Below is a small trained network, with its code and all its weights. Each question gives an input and a target symbol and asks what happens when units are switched off, that is, made to give their printed mean instead of their output.

import numpy as np


def w(rows, s, z=0):
    codes = np.array(rows[::2]) - 128.0
    scale = np.full(codes.shape[1], s)
    scale[-1] = z or s
    return codes * scale


def norm(h):
    return h / np.sqrt((h * h).mean(-1, keepdims=True) + 1e-5)


def f(y):
    return np.maximum(y, 0)


def softmax(a):
    e = np.exp(a - a.max(-1, keepdims=True))
    return e / e.sum(-1, keepdims=True)


def log_softmax(a):
    a = a - a.max(-1, keepdims=True)
    return a - np.log(np.exp(a).sum(-1, keepdims=True))


def net(x, mask):
    ids = ['ΘΛΠαβεηξ'.index(c) for c in x.split()]
    T = len(ids)
    res = E[ids] + P[:T]
    u = 0
    for l in range(2):
        r = norm(res)
        for j in range(2):
            rows = slice(4 * j, 4 * j + 4)
            q, k, v = (r @ M[l][rows].T for M in (Q, K, V))
            z = softmax(np.where(np.tri(T) > 0, q @ k.T / 4**0.5, -1e9)) @ v
            o = O[l][rows]
            res = res + np.where(mask[u + j], z, o[:, -1]) @ o[:, :-1]
        u += 2
        y = f(norm(res) @ A[l][:, :-1].T + A[l][:, -1])
        res = res + np.where(mask[u : u + 8], y, B[l][:, -1]) @ B[l][:, :-1]
        u += 8
    return log_softmax(norm(res)[-1] @ U[:, :-1].T + U[:, -1])


Q, K, V, O, A, B = {}, {}, {}, {}, {}, {}
E = w([
[77,155,148,142,126,70,136,97,168,45,187],'Θ',
[146,91,130,62,92,18,97,100,49,103,157],'Λ',
[114,83,130,119,118,191,92,134,53,40,127],'Π',
[132,189,165,176,202,91,78,89,73,140,82],'α',
[128,52,162,139,115,103,89,185,193,151,61],'β',
[143,119,166,92,142,171,78,2,147,183,162],'ε',
[168,86,53,156,112,120,183,35,128,134,104],'η',
[129,89,154,82,181,152,222,116,143,153,75],'ξ',
],0.0072)
P = w([
[2,105,46,100,163,99,94,129,117,184,116],'0',
[38,108,75,108,151,119,101,124,127,148,105],'1',
[63,103,103,113,136,119,110,112,128,128,99],'2',
[80,103,121,123,137,121,118,107,126,120,102],'3',
[97,101,133,129,133,123,126,107,125,116,109],'4',
[114,105,142,133,131,123,133,106,127,110,113],'5',
[128,111,150,148,128,123,135,111,126,110,115],'6',
[143,112,158,157,129,122,141,115,124,107,122],'7',
[158,117,167,163,131,123,150,121,123,104,124],'8',
[175,120,176,168,122,126,156,127,120,103,130],'9',
[192,130,189,177,117,127,160,131,121,94,134],'10',
[208,131,201,179,117,124,169,124,124,87,139],'11',
],0.0078)
Q[0] = w([
[101,114,208,158,192,78,144,85,113,107,74],'L0H0',
[70,143,136,135,144,118,117,152,142,86,160],'L0H0',
[110,192,104,139,160,177,156,141,129,148,172],'L0H0',
[175,52,198,180,158,119,115,70,97,2,123],'L0H0',
[91,106,141,185,87,110,55,219,199,173,79],'L0H1',
[124,186,32,71,97,144,98,250,157,237,112],'L0H1',
[162,70,129,123,119,162,84,125,103,124,90],'L0H1',
[130,81,166,121,71,68,111,79,134,142,75],'L0H1',
],0.0074)
K[0] = w([
[227,98,171,151,76,169,145,113,127,98,169],'L0H0',
[163,99,106,106,117,140,127,101,114,173,109],'L0H0',
[92,101,65,93,111,92,87,146,134,143,114],'L0H0',
[247,148,178,144,112,116,163,129,142,122,149],'L0H0',
[52,74,81,90,108,137,68,159,164,183,78],'L0H1',
[2,124,35,76,172,142,117,105,137,130,141],'L0H1',
[145,148,179,146,102,106,163,120,185,141,143],'L0H1',
[131,114,182,184,112,149,104,183,166,111,108],'L0H1',
],0.0077)
V[0] = w([
[121,85,168,109,78,115,95,160,163,171,109],'L0H0',
[111,109,152,162,105,143,88,191,128,96,72],'L0H0',
[123,98,120,89,194,167,177,113,237,157,149],'L0H0',
[175,112,148,92,180,57,152,159,75,171,9],'L0H0',
[118,138,107,54,181,118,137,118,64,126,105],'L0H1',
[153,100,163,80,160,108,123,98,120,182,140],'L0H1',
[161,103,113,196,134,162,107,93,134,173,99],'L0H1',
[100,153,117,154,148,3,134,140,162,154,137],'L0H1',
],0.0046)
O[0] = w([
[120,238,119,111,166,123,171,127,99,57,103,123],'L0H0',
[146,188,62,58,168,65,127,108,170,158,171,234],'L0H0',
[63,189,201,195,85,84,165,93,15,100,95,8],'L0H0',
[121,215,87,151,28,184,90,85,231,43,149,140],'L0H0',
[107,81,152,194,67,123,150,133,207,136,201,159],'L0H1',
[100,189,130,168,85,138,124,155,138,80,83,134],'L0H1',
[99,181,129,11,101,101,118,139,127,85,91,164],'L0H1',
[129,142,149,136,47,254,102,117,57,148,121,85],'L0H1',
],0.0036,0.0017)
A[0] = w([
[97,166,155,120,64,254,141,136,102,160,69,203],'L0N0',
[72,165,148,148,161,126,203,137,181,94,157,14],'L0N1',
[127,138,94,151,164,114,115,89,140,82,133,194],'L0N2',
[71,134,145,121,111,78,159,110,137,189,123,189],'L0N3',
[131,114,132,201,166,123,59,170,177,115,106,255],'L0N4',
[159,165,83,142,170,165,68,147,106,115,147,47],'L0N5',
[112,156,122,46,194,210,198,105,185,180,142,66],'L0N6',
[106,207,141,179,132,64,99,161,143,137,122,143],'L0N7',
],0.0044,0.00082)
B[0] = w([
[137,58,132,204,127,90,128,116,167,78,253,182],'L0N0',
[116,61,139,71,26,117,140,188,112,195,133,180],'L0N1',
[106,161,136,70,118,143,185,107,140,146,148,245],'L0N2',
[98,141,129,87,188,93,138,115,84,120,69,194],'L0N3',
[102,104,176,90,132,126,206,110,164,99,96,250],'L0N4',
[116,169,104,67,186,161,146,105,136,123,121,163],'L0N5',
[135,172,180,131,57,145,99,157,83,224,169,150],'L0N6',
[96,116,143,70,169,153,147,118,178,91,127,169],'L0N7',
],0.0043,0.0025)
Q[1] = w([
[156,70,196,146,136,73,166,93,187,185,69],'L1H0',
[119,200,91,195,100,124,100,32,158,207,181],'L1H0',
[127,82,126,56,86,7,183,104,96,77,203],'L1H0',
[104,156,109,160,64,75,97,254,114,192,90],'L1H0',
[173,54,133,99,163,166,237,40,113,91,116],'L1H1',
[82,86,225,52,202,164,138,66,191,30,150],'L1H1',
[203,117,163,16,104,50,74,53,135,103,164],'L1H1',
[129,185,161,155,51,17,176,61,219,123,125],'L1H1',
],0.0065)
K[1] = w([
[192,163,153,150,96,149,113,126,77,40,131],'L1H0',
[2,78,134,160,95,143,116,160,95,124,127],'L1H0',
[203,129,176,218,176,172,153,117,136,141,105],'L1H0',
[60,133,71,126,113,162,92,89,123,133,143],'L1H0',
[204,135,167,121,154,90,131,164,148,102,175],'L1H1',
[230,138,129,159,105,73,185,125,112,111,135],'L1H1',
[218,131,131,135,151,176,200,136,162,93,123],'L1H1',
[177,180,162,121,88,194,108,147,81,123,71],'L1H1',
],0.0079)
V[1] = w([
[99,109,190,73,92,117,130,151,127,151,203],'L1H0',
[135,79,136,136,49,134,144,255,138,81,51],'L1H0',
[135,130,136,129,81,147,161,89,216,227,84],'L1H0',
[116,114,174,168,156,195,54,140,155,136,113],'L1H0',
[89,145,158,126,122,108,79,195,101,33,164],'L1H1',
[128,132,84,79,88,47,37,89,55,141,164],'L1H1',
[124,100,177,135,85,41,161,178,178,192,128],'L1H1',
[193,104,46,129,90,121,207,154,62,103,147],'L1H1',
],0.005)
O[1] = w([
[155,173,134,166,102,128,182,185,98,153,166,238],'L1H0',
[63,60,90,71,67,2,122,175,73,118,143,142],'L1H0',
[98,174,178,92,170,118,106,103,66,127,61,27],'L1H0',
[122,133,150,96,181,129,172,118,173,117,153,99],'L1H0',
[138,152,195,97,140,118,106,175,101,192,145,252],'L1H1',
[226,176,150,137,84,100,93,165,135,114,87,221],'L1H1',
[97,145,109,100,58,163,154,115,62,110,149,115],'L1H1',
[40,146,125,117,100,117,64,76,155,160,65,48],'L1H1',
],0.0057,0.0015)
A[1] = w([
[57,163,147,157,151,63,109,112,132,90,171,204],'L1N0',
[128,173,126,226,109,121,149,176,74,165,145,3],'L1N1',
[162,150,168,62,157,128,151,189,118,165,166,248],'L1N2',
[157,110,114,156,103,153,151,105,181,253,117,61],'L1N3',
[126,178,60,68,153,80,118,168,169,105,181,95],'L1N4',
[56,198,165,134,160,58,147,162,128,137,81,114],'L1N5',
[209,70,134,125,174,129,72,137,146,169,60,243],'L1N6',
[61,97,143,132,95,110,116,95,90,137,62,9],'L1N7',
],0.0058,0.0023)
B[1] = w([
[174,44,87,100,96,187,164,78,133,123,80,201],'L1N0',
[212,226,123,152,107,163,211,112,80,76,47,141],'L1N1',
[170,132,174,52,172,153,86,186,154,225,154,255],'L1N2',
[63,88,177,43,119,50,85,183,49,95,96,151],'L1N3',
[161,148,23,65,119,164,191,124,243,100,115,192],'L1N4',
[172,165,121,97,177,79,138,117,4,124,68,170],'L1N5',
[48,169,118,220,150,24,124,132,135,104,192,249],'L1N6',
[137,122,212,128,134,171,56,119,163,234,175,173],'L1N7',
],0.0046,0.0045)
U = w([
[141,113,108,52,70,208,181,121,82,149,84,224],'Θ',
[186,209,112,156,2,98,60,176,144,103,121,51],'Λ',
[138,69,68,179,114,168,128,164,196,107,224,193],'Π',
[173,200,124,200,192,152,190,123,129,105,66,6],'α',
[95,112,102,55,198,24,125,177,161,134,96,168],'β',
[100,170,186,137,156,192,24,61,182,193,120,63],'ε',
[39,107,95,201,92,90,124,53,92,70,66,123],'η',
[131,115,198,191,164,123,133,179,14,205,151,79],'ξ',
],0.0062,0.0015)

Each question gives the input, a string of symbols that net reads in full, and the target symbol t.
The units are the heads (4 rows each of Q, K, V and O) and the neurons (one row each of A and B). Each row of codes is followed by its name. A weight is (code - 128) times the scale printed after its matrix; where a second scale follows, it is the last column's (O, A, B and U).
mask holds one flag per unit, layer by layer, with each layer's heads first. A switched-off unit (its flag False) gives its mean, the last column of its rows in O or B, instead of its output. The means were averaged over made-up inputs and are rounded, as every weight is.
A unit's drop is (log p(t) with every unit on - log p(t) with that unit switched off) / (log p(t) with every unit on - log p(t) with every unit switched off).
The circuit of an input: a set's keep is (log p(t) with only the set's units on - log p(t) with every unit switched off) / (log p(t) with every unit on - log p(t) with every unit switched off). Starting from the 12 units with the biggest drops (on a tie, the unit counted first), units are removed one at a time, each time the one whose removal leaves the highest keep (on an exact tie, the one counted first), for as long as the keep stays at least 0.8.
circuit, biggest first: the units of the circuit, biggest drop first
unit that matters most: the unit with the biggest drop
k most important neurons: the k neurons with the biggest drops, biggest first
k most important neurons of layer l: the k neurons of layer l with the biggest drops, biggest first
drop when u is switched off: that unit's drop, to one decimal
input Λ Π Θ Π β ξ β η, target η: unit that matters most : L1N2
input Π ξ Λ Π β η ε β β, target Θ: circuit, biggest first : L0H0, L1H1, L1N6
input Θ Π Π Θ Θ, target ξ: circuit, biggest first : L0H0, L0H1, L1N4
input Π ε β Π Π ε β β ε, target Θ: circuit, biggest first : L1N6, L1H1
input Π Π ξ Π Θ Π β Λ Π α, target β: 3 most important neurons : L0N5, L0N7, L1N6
input Λ β Λ ε Π η Θ ε, target η: 2 most important neurons : L1N2, L0N0
input Π β Π ε Π Π Π β Θ Π β, target β: circuit, biggest first : L0H0, L0H1, L0N1, L1H0
input ξ Π Θ, target Θ: circuit, biggest first : L1N0, L1N6
input α Π ξ α η β, target η: circuit, biggest first : L1N2, L1H1
input β Θ Π Θ ξ Θ η, target ξ: circuit, biggest first : L0H0, L1N4
input Λ β β Λ, target Θ: 2 most important neurons : L1N6, L0N4
input Π Π Π Λ ε Π Π Π Π Λ, target Π: circuit, biggest first : L1H0, L0H0
input α Θ β β Λ Θ η Π Θ, target η: circuit, biggest first : L1H1, L1N2
input Θ Θ Θ Λ, target Λ: circuit, biggest first : L1H1, L1H0
input Λ η β, target η: circuit, biggest first : L1N2, L1H1, L0H0
input α Π β η Θ ε ε β, target ξ: 2 most important neurons of layer 1 : L1N4, L1N0
input ε Π ξ α α ε, target Π: circuit, biggest first : L1H1
input β η Θ, target ε: circuit, biggest first : L1N7, L1H0, L0H0
input Θ Π β β Θ η Λ ε Π η η ξ, target ε: 2 most important neurons of layer 0 : L0N1, L0N4
input Π η Λ Π Θ ε Π β α Λ Θ ε, target ξ: unit that matters most : L0H0
input Π Λ Θ Λ Θ Π Π β ξ Λ, target Θ: circuit, biggest first : L1N6, L1H1
input ε η ε Π Θ Π, target ξ: circuit, biggest first : L1H1, L0H0
input β β β ε, target Θ: 3 most important neurons of layer 1 : L1N6, L1N0, L1N7
input ξ β α, target Θ: 2 most important neurons of layer 1 : L1N0, L1N6
input Θ β η Π Π Π ξ β β, target Θ: 2 most important neurons of layer 1 : L1N6, L1N0
input α β Π Π Π Θ ε Π Π Π β Π, target β: drop when L0H1 is switched off : 0.2
input Θ β η Λ, target η: drop when L1H1 is switched off : 0.4
input ε Π Θ Λ, target ξ: unit that matters most : L0H1
input Θ Λ β Λ Θ, target Λ: drop when L1H1 is switched off : 0.8
input ξ Λ Θ β Λ β, target Λ: drop when L1H1 is switched off : 0.4
